124; 130; 125
132; 130; 130
165; 202; 212
135; 127; 125
:
125; 127; 135
212; 202; 165
130; 130; 132
125; 130; 124

80; 151
202; 25
65; 74
100; 66
154; 107
148; 75
:
75; 148
107; 154
66; 100
74; 65
25; 202
151; 80

97; 107; 148; 149; 143; 99; 143; 108; 152; 132; 102; 112; 100
73; 112; 153; 144; 146; 98; 108; 114; 141; 160; 105; 124; 100
76; 132; 130; 104; 162; 215; 175; 145; 98; 152; 125; 91; 136
93; 143; 120; 84; 139; 209; 141; 155; 81; 139; 140; 117; 148
96; 98; 152; 167; 142; 81; 136; 97; 169; 133; 92; 116; 86
:
86; 116; 92; 133; 169; 97; 136; 81; 142; 167; 152; 98; 96
148; 117; 140; 139; 81; 155; 141; 209; 139; 84; 120; 143; 93
136; 91; 125; 152; 98; 145; 175; 215; 162; 104; 130; 132; 76
100; 124; 105; 160; 141; 114; 108; 98; 146; 144; 153; 112; 73
100; 112; 102; 132; 152; 108; 143; 99; 143; 149; 148; 107; 97

172; 114; 136; 118; 163; 209
127; 97; 69; 102; 135; 169
135; 89; 61; 95; 146; 195
141; 84; 58; 92; 142; 197
126; 123; 117; 124; 101; 98
128; 97; 70; 102; 119; 148
82; 149; 132; 143; 121; 75
:
75; 121; 143; 132; 149; 82
148; 119; 102; 70; 97; 128
98; 101; 124; 117; 123; 126
197; 142; 92; 58; 84; 141
195; 146; 95; 61; 89; 135
169; 135; 102; 69; 97; 127
209; 163; 118; 136; 114; 172

124; 87; 127; 174; 63; 153; 86; 173; 159; 151; 153; 166; 72
158; 72; 171; 111; 221; 181; 72; 132; 160; 78; 165; 131; 124
118; 176; 113; 172; 107; 87; 190; 132; 102; 128; 101; 130; 117
144; 161; 141; 153; 100; 106; 155; 176; 118; 127; 104; 172; 79
:
79; 172; 104; 127; 118; 176; 155; 106; 100; 153; 141; 161; 144
117; 130; 101; 128; 102; 132; 190; 87; 107; 172; 113; 176; 118
124; 131; 165; 78; 160; 132; 72; 181; 221; 111; 171; 72; 158
72; 166; 153; 151; 159; 173; 86; 153; 63; 174; 127; 87; 124

137; 149; 148; 79; 38; 172; 148; 150; 105; 84; 50
81; 115; 105; 130; 35; 140; 139; 160; 161; 105; 58
98; 127; 73; 112; 138; 134; 135; 162; 180; 99; 132
166; 133; 122; 127; 29; 133; 144; 180; 121; 108; 56
160; 92; 153; 193; 158; 67; 79; 83; 95; 191; 145
171; 91; 144; 147; 67; 101; 102; 146; 102; 134; 89
93; 97; 94; 167; 99; 102; 116; 145; 163; 132; 122
123; 93; 111; 184; 76; 98; 97; 182; 155; 157; 99
:
99; 157; 155; 182; 97; 98; 76; 184; 111; 93; 123
122; 132; 163; 145; 116; 102; 99; 167; 94; 97; 93
89; 134; 102; 146; 102; 101; 67; 147; 144; 91; 171
145; 191; 95; 83; 79; 67; 158; 193; 153; 92; 160
56; 108; 121; 180; 144; 133; 29; 127; 122; 133; 166
132; 99; 180; 162; 135; 134; 138; 112; 73; 127; 98
58; 105; 161; 160; 139; 140; 35; 130; 105; 115; 81
50; 84; 105; 150; 148; 172; 38; 79; 148; 149; 137
---
138; 117; 130; 141; 35; 141; 83; 97; 78; 96; 111; 90; 127
98; 115; 168; 98; 142; 194; 70; 87; 101; 132; 88; 98; 92
:
127; 138; 117; 130; 141; 35; 141; 83; 97; 78; 96; 111; 90
92; 98; 115; 168; 98; 142; 194; 70; 87; 101; 132; 88; 98

34; 123; 138; 111; 116; 127; 90; 146
38; 32; 158; 27; 59; 91; 140; 85
:
146; 34; 123; 138; 111; 116; 127; 90
85; 38; 32; 158; 27; 59; 91; 140

113; 132; 109; 93; 108; 184
106; 119; 172; 141; 156; 33
106; 116; 111; 121; 116; 178
137; 92; 126; 167; 85; 60
127; 72; 109; 187; 106; 152
133; 114; 108; 124; 107; 171
:
184; 113; 132; 109; 93; 108
33; 106; 119; 172; 141; 156
178; 106; 116; 111; 121; 116
60; 137; 92; 126; 167; 85
152; 127; 72; 109; 187; 106
171; 133; 114; 108; 124; 107

127; 112; 120; 110; 139
136; 134; 149; 158; 151
134; 125; 156; 149; 74
130; 115; 122; 118; 129
136; 119; 134; 127; 120
128; 135; 224; 232; 118
133; 127; 142; 121; 116
141; 119; 130; 162; 109
:
139; 127; 112; 120; 110
151; 136; 134; 149; 158
74; 134; 125; 156; 149
129; 130; 115; 122; 118
120; 136; 119; 134; 127
118; 128; 135; 224; 232
116; 133; 127; 142; 121
109; 141; 119; 130; 162

158; 182
153; 88
71; 99
57; 91
197; 94
138; 132
125; 137
173; 116
167; 41
140; 125
:
182; 158
88; 153
99; 71
91; 57
94; 197
132; 138
137; 125
116; 173
41; 167
125; 140

125; 94; 149; 130; 138; 124
141; 105; 133; 130; 137; 125
136; 44; 152; 130; 140; 118
:
124; 125; 94; 149; 130; 138
125; 141; 105; 133; 130; 137
118; 136; 44; 152; 130; 140
---
140; 120; 84; 138; 53; 82; 139; 142; 112; 97; 154; 125; 65; 94
93; 99; 182; 79; 152; 124; 78; 73; 121; 156; 72; 126; 178; 108
:
93; 99; 182; 79; 152; 124; 78; 73; 121; 156; 72; 126; 178; 108
140; 120; 84; 138; 53; 82; 139; 142; 112; 97; 154; 125; 65; 94

127; 128; 128
114; 134; 151
130; 127; 130
55; 126; 43
:
55; 126; 43
114; 134; 151
127; 128; 128
130; 127; 130

132; 136; 113; 144; 139; 122; 141; 146
148; 185; 187; 111; 167; 163; 135; 126
106; 95; 143; 142; 115; 132; 152; 165
161; 119; 207; 192; 163; 68; 182; 181
:
106; 95; 143; 142; 115; 132; 152; 165
132; 136; 113; 144; 139; 122; 141; 146
148; 185; 187; 111; 167; 163; 135; 126
161; 119; 207; 192; 163; 68; 182; 181

68; 172
134; 116
74; 66
99; 226
123; 72
:
68; 172
74; 66
99; 226
123; 72
134; 116

57; 54
83; 36
58; 54
112; 26
109; 229
26; 143
39; 178
:
26; 143
39; 178
57; 54
58; 54
83; 36
109; 229
112; 26

207; 95; 141; 168; 168
116; 150; 173; 144; 155
134; 106; 128; 44; 173
:
116; 150; 173; 144; 155
134; 106; 128; 44; 173
207; 95; 141; 168; 168
